Below are the code and all the weights of a small trained network. Each question names an input and a class and asks about switching units off, where a switched-off unit gives its printed mean instead of its output.

import numpy as np


def w(rows, s, z=0):
    codes = np.array(rows[::2]) - 128.0
    scale = np.full(codes.shape[1], s)
    scale[-1] = z or s
    return codes * scale


def norm(h):
    return h / np.sqrt((h * h).mean(-1, keepdims=True) + 1e-5)


def f(y):
    return np.maximum(y, 0)


def log_softmax(a):
    a = a - a.max(-1, keepdims=True)
    return a - np.log(np.exp(a).sum(-1, keepdims=True))


def net(x, mask):
    res = np.array(x, float).reshape(1, 3) / 4 @ E
    u = 0
    for l in range(2):
        y = f(norm(res) @ A[l][:, :-1].T + A[l][:, -1])
        res = res + np.where(mask[u : u + 13], y, B[l][:, -1]) @ B[l][:, :-1]
        u += 13
    return log_softmax(norm(res)[-1] @ U[:, :-1].T + U[:, -1])


A, B = {}, {}
E = w([
[2,30,113,100],'x0',
[19,132,52,242],'x1',
[23,151,43,28],'x2',
],0.0082)
A[0] = w([
[137,74,175,184,17],'L0N1',
[111,106,182,133,49],'L0N2',
[220,53,140,219,153],'L0N3',
[137,147,219,67,124],'L0N4',
[147,142,151,142,2],'L0N5',
[121,122,40,104,57],'L0N6',
[130,65,219,200,136],'L0N7',
[105,145,101,94,68],'L0N8',
[115,135,137,188,104],'L0N9',
[179,12,183,153,63],'L0N10',
[131,117,49,124,13],'L0N11',
[113,62,133,200,94],'L0N12',
[19,195,110,96,208],'L0N13',
],0.011,0.0038)
B[0] = w([
[76,243,129,83,168],'L0N1',
[196,243,46,150,141],'L0N2',
[108,190,96,51,250],'L0N3',
[194,71,254,93,205],'L0N4',
[71,193,12,147,133],'L0N5',
[125,136,95,169,168],'L0N6',
[46,203,143,38,225],'L0N7',
[100,148,104,187,158],'L0N8',
[135,154,122,15,173],'L0N9',
[43,191,22,131,202],'L0N10',
[215,119,80,77,142],'L0N11',
[28,190,206,57,191],'L0N12',
[116,85,78,229,254],'L0N13',
],0.0081,0.0065)
A[1] = w([
[91,140,221,143,144],'L1N1',
[186,144,112,77,104],'L1N2',
[111,92,163,168,99],'L1N3',
[140,154,140,165,138],'L1N4',
[223,155,144,69,104],'L1N5',
[164,107,146,170,3],'L1N6',
[103,64,61,148,171],'L1N7',
[118,208,26,95,170],'L1N8',
[106,73,136,156,20],'L1N9',
[182,128,4,123,181],'L1N10',
[114,86,119,193,169],'L1N11',
[79,132,160,137,146],'L1N12',
[54,150,172,159,142],'L1N13',
],0.013,0.0053)
B[1] = w([
[141,128,95,42,159],'L1N1',
[187,102,204,152,172],'L1N2',
[162,90,84,42,132],'L1N3',
[183,113,65,86,143],'L1N4',
[193,74,240,128,200],'L1N5',
[77,175,95,192,128],'L1N6',
[204,64,102,165,189],'L1N7',
[159,157,63,236,249],'L1N8',
[138,98,140,38,133],'L1N9',
[72,131,58,229,189],'L1N10',
[77,54,96,80,164],'L1N11',
[89,82,99,63,159],'L1N12',
[162,106,114,2,175],'L1N13',
],0.0079,0.011)
U = w([
[223,150,154,197,77],'0',
[114,74,164,186,2],'1',
[214,118,248,12,210],'2',
[89,147,180,191,2],'3',
[48,34,67,68,82],'4',
[89,114,41,181,254],'5',
[60,203,102,74,254],'6',
],0.011,0.0053)

Each question gives the input, the list of numbers given to net, and the class t.
The units are the neurons (one row each of A and B). Each row of codes is followed by its name. A weight is (code - 128) times the scale printed after its matrix; where a second scale follows, it is the last column's (A, B and U).
mask holds one flag per neuron, layer by layer. A switched-off neuron (its flag False) gives its mean, the last column of its row in B, instead of its output. The means were averaged over made-up inputs and are rounded, as every weight is.
A unit's drop is (log p(t) with every unit on - log p(t) with that unit switched off) / (log p(t) with every unit on - log p(t) with every unit switched off).
The circuit of an input: a set's keep is (log p(t) with only the set's units on - log p(t) with every unit switched off) / (log p(t) with every unit on - log p(t) with every unit switched off). Starting from the 12 units with the biggest drops (on a tie, the unit counted first), units are removed one at a time, each time the one whose removal leaves the highest keep (on an exact tie, the one counted first), for as long as the keep stays at least 0.8.
units of the circuit, in order: the units of the circuit, biggest drop first
k most important neurons: the k neurons with the biggest drops, biggest first
top k neurons in layer l: the k neurons of layer l with the biggest drops, biggest first
drop of u: that unit's drop, to one decimal
input [5,-7,4], class 2: units of the circuit, in order	[L0N4 L0N10]
input [1,4,-1], class 4: units of the circuit, in order	[L1N13]
input [-5,2,-8], class 6: units of the circuit, in order	[L0N7 L0N3 L1N7]
input [0,-3,-7], class 6: 3 most important neurons	[L0N10 L0N7 L0N3]
input [-2,-6,8], class 2: units of the circuit, in order	[L0N4 L0N10]
input [6,-7,4], class 2: units of the circuit, in order	[L0N4 L1N10]
input [0,-6,7], class 2: 3 most important neurons	[L0N4 L0N10 L1N8]
input [6,-4,-2], class 6: 3 most important neurons	[L0N10 L1N5 L0N2]
input [-1,-4,4], class 2: 2 most important neurons	[L0N4 L1N8]
input [-4,-2,6], class 5: drop of L0N13	0.2
input [5,-5,0], class 2: drop of L0N4	0.4
input [-3,1,-4], class 6: top 2 neurons in layer 0	[L0N7 L0N13]
